[382 422 -317]
[148 202 217]
[350 341 -152]
[333 351 -447]
[-417 -480 588]
->
[422 -317]
[202 217]

[61 208 -423 603 164]
[-387 383 -109 232 127]
[-80 -219 -512 360 60]
[49 -371 6 -207 -423]
->
[208 -423]
[383 -109]

[-383 -296 341 207]
[285 417 -377 -595]
[369 341 -427 -390]
->
[-296 341]
[417 -377]

[-139 -498 9 -609]
[-468 135 -382 178]
[-373 -538 -253 481]
[-400 298 -386 107]
->
[-498 9]
[135 -382]

[-203 -266 -256 90 -289]
[484 499 512 -323 219]
[-287 -269 -203 110 -45]
->
[-266 -256]
[499 512]

[519 -476 126 -337]
[-415 332 -184 144]
->
[-476 126]
[332 -184]
---
[-5 353 -106 -231 469 -95 -177 -21 136 -93 -184]
[-37 232 -178 -126 370 2 -171 -56 -11 -44 -240]
[6 282 -83 -60 387 -50 -121 -37 123 -58 -205]
[113 284 -221 -117 403 -78 -145 -100 154 -111 -178]
[17 335 -125 -172 421 -74 -204 -24 129 -93 -233]
[95 292 -127 123 454 -186 -201 -60 85 -113 -221]
[109 290 -258 -395 540 25 -200 -74 67 -96 -218]
[20 318 -219 -234 532 -105 -184 -53 157 -81 -132]
->
[-93 -184 -5 353 -106 -231 469 -95 -177 -21 136]
[-44 -240 -37 232 -178 -126 370 2 -171 -56 -11]
[-58 -205 6 282 -83 -60 387 -50 -121 -37 123]
[-111 -178 113 284 -221 -117 403 -78 -145 -100 154]
[-93 -233 17 335 -125 -172 421 -74 -204 -24 129]
[-113 -221 95 292 -127 123 454 -186 -201 -60 85]
[-96 -218 109 290 -258 -395 540 25 -200 -74 67]
[-81 -132 20 318 -219 -234 532 -105 -184 -53 157]

[248 213 154 148]
[452 -91 234 -136]
[137 54 78 19]
[-133 -100 -83 -58]
->
[154 148 248 213]
[234 -136 452 -91]
[78 19 137 54]
[-83 -58 -133 -100]

[110 394 -350 181 -223 -91 -18]
[-140 -355 498 -566 62 -553 -177]
[-19 119 -149 206 66 270 110]
[183 330 -344 190 -279 -92 -51]
[-100 -343 448 -500 40 -487 -168]
->
[-91 -18 110 394 -350 181 -223]
[-553 -177 -140 -355 498 -566 62]
[270 110 -19 119 -149 206 66]
[-92 -51 183 330 -344 190 -279]
[-487 -168 -100 -343 448 -500 40]

[-94 88 47 35 -79 64 30 503 -85]
[-157 -45 -44 107 -107 195 -163 -299 -366]
[357 -142 43 -258 -32 -335 19 -145 533]
[-87 -80 -240 -155 150 140 -148 -554 -58]
[-190 -43 103 4 10 181 -112 -34 -497]
[-1 19 122 92 -114 82 -1 495 164]
[-132 172 -13 94 -61 178 -169 -264 -423]
[-267 137 -149 59 72 214 -1 -544 -231]
->
[503 -85 -94 88 47 35 -79 64 30]
[-299 -366 -157 -45 -44 107 -107 195 -163]
[-145 533 357 -142 43 -258 -32 -335 19]
[-554 -58 -87 -80 -240 -155 150 140 -148]
[-34 -497 -190 -43 103 4 10 181 -112]
[495 164 -1 19 122 92 -114 82 -1]
[-264 -423 -132 172 -13 94 -61 178 -169]
[-544 -231 -267 137 -149 59 72 214 -1]

[114 -82 -52 197 136 -17 162 26 103 287 151 -141 -117 137 127 -157]
[-277 127 145 -31 144 155 -115 -57 104 -133 83 -332 -150 -21 28 -246]
[197 60 106 49 -133 108 -518 39 127 180 -229 -81 218 10 -167 -221]
->
[127 -157 114 -82 -52 197 136 -17 162 26 103 287 151 -141 -117 137]
[28 -246 -277 127 145 -31 144 155 -115 -57 104 -133 83 -332 -150 -21]
[-167 -221 197 60 106 49 -133 108 -518 39 127 180 -229 -81 218 10]

[-318 222 -533 -174 109 -284 -145 118 -482]
[-247 161 -373 -110 90 -214 -94 82 -353]
[-151 107 -230 -73 67 -126 -60 54 -240]
[-132 93 -211 -65 52 -117 -59 48 -213]
[-230 160 -371 -113 89 -206 -99 76 -364]
[-205 137 -322 -89 90 -178 -72 68 -320]
[-284 199 -455 -152 110 -238 -117 108 -424]
[-354 245 -570 -191 123 -308 -151 118 -513]
->
[118 -482 -318 222 -533 -174 109 -284 -145]
[82 -353 -247 161 -373 -110 90 -214 -94]
[54 -240 -151 107 -230 -73 67 -126 -60]
[48 -213 -132 93 -211 -65 52 -117 -59]
[76 -364 -230 160 -371 -113 89 -206 -99]
[68 -320 -205 137 -322 -89 90 -178 -72]
[108 -424 -284 199 -455 -152 110 -238 -117]
[118 -513 -354 245 -570 -191 123 -308 -151]
